Below is a small trained network, with its code and all its weights. Each question gives an input and a class and asks what happens when units are switched off, that is, made to give their printed mean instead of their output.

import numpy as np


def w(rows, s, z=0):
    codes = np.array(rows[::2]) - 128.0
    scale = np.full(codes.shape[1], s)
    scale[-1] = z or s
    return codes * scale


def norm(h):
    return h / np.sqrt((h * h).mean(-1, keepdims=True) + 1e-5)


def f(y):
    return np.maximum(y, 0)


def log_softmax(a):
    a = a - a.max(-1, keepdims=True)
    return a - np.log(np.exp(a).sum(-1, keepdims=True))


def net(x, mask):
    res = np.array(x, float).reshape(1, 8) / 4 @ E
    u = 0
    for l in range(3):
        y = f(norm(res) @ A[l][:, :-1].T + A[l][:, -1])
        res = res + np.where(mask[u : u + 5], y, B[l][:, -1]) @ B[l][:, :-1]
        u += 5
    return log_softmax(norm(res)[-1] @ U[:, :-1].T + U[:, -1])


A, B = {}, {}
E = w([
[169,110,106],'x0',
[26,54,171],'x1',
[183,134,146],'x2',
[1,122,158],'x3',
[61,231,87],'x4',
[82,216,90],'x5',
[116,99,25],'x6',
[114,60,169],'x7',
],0.0049)
A[0] = w([
[78,5,102,158],'0.n0',
[17,185,162,17],'0.n1',
[108,68,185,1],'0.n2',
[236,179,181,170],'0.n3',
[127,96,2,59],'0.n4',
],0.0087,0.0019)
B[0] = w([
[174,190,137,253],'0.n0',
[49,115,139,222],'0.n1',
[119,167,149,184],'0.n2',
[117,250,165,253],'0.n3',
[166,50,84,213],'0.n4',
],0.015,0.0043)
A[1] = w([
[149,80,251,248],'1.n0',
[44,137,136,167],'1.n1',
[79,108,138,55],'1.n2',
[169,140,162,237],'1.n3',
[106,116,113,2],'1.n4',
],0.019,0.0017)
B[1] = w([
[31,153,5,237],'1.n0',
[122,62,166,253],'1.n1',
[133,163,186,181],'1.n2',
[91,116,76,238],'1.n3',
[147,125,149,143],'1.n4',
],0.02,0.0065)
A[2] = w([
[4,115,23,227],'2.n0',
[112,82,162,224],'2.n1',
[168,114,39,128],'2.n2',
[190,5,73,246],'2.n3',
[67,140,131,190],'2.n4',
],0.011,0.0013)
B[2] = w([
[233,23,140,246],'2.n0',
[62,97,214,154],'2.n1',
[132,178,195,190],'2.n2',
[222,141,246,171],'2.n3',
[131,75,82,174],'2.n4',
],0.012,0.011)
U = w([
[85,79,238,186],'0',
[189,159,153,2],'1',
[222,148,177,131],'2',
[189,246,124,17],'3',
[143,193,106,138],'4',
[88,76,202,254],'5',
[58,120,42,121],'6',
[233,158,231,94],'7',
],0.014,0.0027)

Each question gives the input, the list of numbers given to net, and the class t.
The units are the neurons (one row each of A and B). Each row of codes is followed by its name. A weight is (code - 128) times the scale printed after its matrix; where a second scale follows, it is the last column's (A, B and U).
mask holds one flag per neuron, layer by layer. A switched-off neuron (its flag False) gives its mean, the last column of its row in B, instead of its output. The means were averaged over made-up inputs and are rounded, as every weight is.
A unit's drop is (log p(t) with every unit on - log p(t) with that unit switched off) / (log p(t) with every unit on - log p(t) with every unit switched off).
The circuit of an input: a set's keep is (log p(t) with only the set's units on - log p(t) with every unit switched off) / (log p(t) with every unit on - log p(t) with every unit switched off). Starting from the 12 units with the biggest drops (on a tie, the unit counted first), units are removed one at a time, each time the one whose removal leaves the highest keep (on an exact tie, the one counted first), for as long as the keep stays at least 0.8.
circuit, biggest first: the units of the circuit, biggest drop first
unit that matters most: the unit with the biggest drop
top k neurons: the k neurons with the biggest drops, biggest first
top k neurons in layer l: the k neurons of layer l with the biggest drops, biggest first
drop of u: that unit's drop, to one decimal
input [-6,3,7,-6,3,-1,0,2], class 4: top 3 neurons in layer 2 => (2.n0 2.n3 2.n2)
input [-5,-6,-7,-7,-3,1,2,1], class 3: circuit, biggest first => (1.n1 1.n0 2.n0)
input [6,4,-4,1,5,-3,8,-4], class 7: top neuron => (1.n0)
input [-3,0,3,-2,8,-3,8,1], class 7: top 2 neurons => (1.n0 2.n3)
input [-3,-7,-2,7,-6,2,3,8], class 2: top 2 neurons => (0.n0 2.n0)
input [1,-7,-5,2,7,-3,4,-7], class 2: top 2 neurons in layer 1 => (1.n1 1.n0)
input [-2,7,5,1,4,-5,3,3], class 6: top 4 neurons => (1.n0 0.n0 0.n3 2.n3)
input [2,-7,0,-5,-7,-2,5,-3], class 3: circuit, biggest first => (1.n1 0.n3)
input [-6,-8,7,2,-5,-4,-1,0], class 4: top 3 neurons => (0.n3 1.n1 2.n3)
input [8,-8,-3,4,8,-2,-6,0], class 5: top 2 neurons => (0.n4 0.n0)
input [4,6,7,-1,1,-5,5,-6], class 7: circuit, biggest first => (1.n0 2.n3)
input [5,5,-8,3,-3,-8,6,6], class 6: top 2 neurons => (1.n0 0.n0)
input [3,-3,3,-6,5,2,-7,3], class 4: top 2 neurons => (2.n0 0.n3)
input [2,-8,0,-4,-8,-1,-8,6], class 4: top 2 neurons => (0.n3 1.n1)
input [2,1,-2,0,5,-5,2,7], class 1: unit that matters most => 0.n0
input [1,3,-2,-2,1,-3,-2,-5], class 3: top 3 neurons in layer 2 => (2.n0 2.n1 2.n3)
input [-2,0,6,-6,2,-5,-5,5], class 4: top 2 neurons in layer 0 => (0.n3 0.n1)
input [-2,2,6,-7,-8,1,0,-2], class 6: top 2 neurons in layer 1 => (1.n0 1.n3)
input [8,2,-6,-6,4,2,-7,-1], class 3: top 2 neurons => (0.n3 1.n0)
input [6,-6,2,2,7,0,4,-5], class 2: unit that matters most => 1.n2
input [2,8,-8,-8,3,-8,5,-1], class 7: top 2 neurons => (1.n0 2.n3)
input [5,-3,3,-3,3,1,5,0], class 7: top 2 neurons => (0.n4 1.n0)
input [-7,-5,4,-8,2,3,1,8], class 4: top 2 neurons in layer 2 => (2.n0 2.n3)
input [3,1,-6,4,-5,5,-3,5], class 6: top 3 neurons in layer 2 => (2.n3 2.n2 2.n4)
input [-3,5,-8,3,-7,-7,1,7], class 6: drop of 1.n0 => 0.6
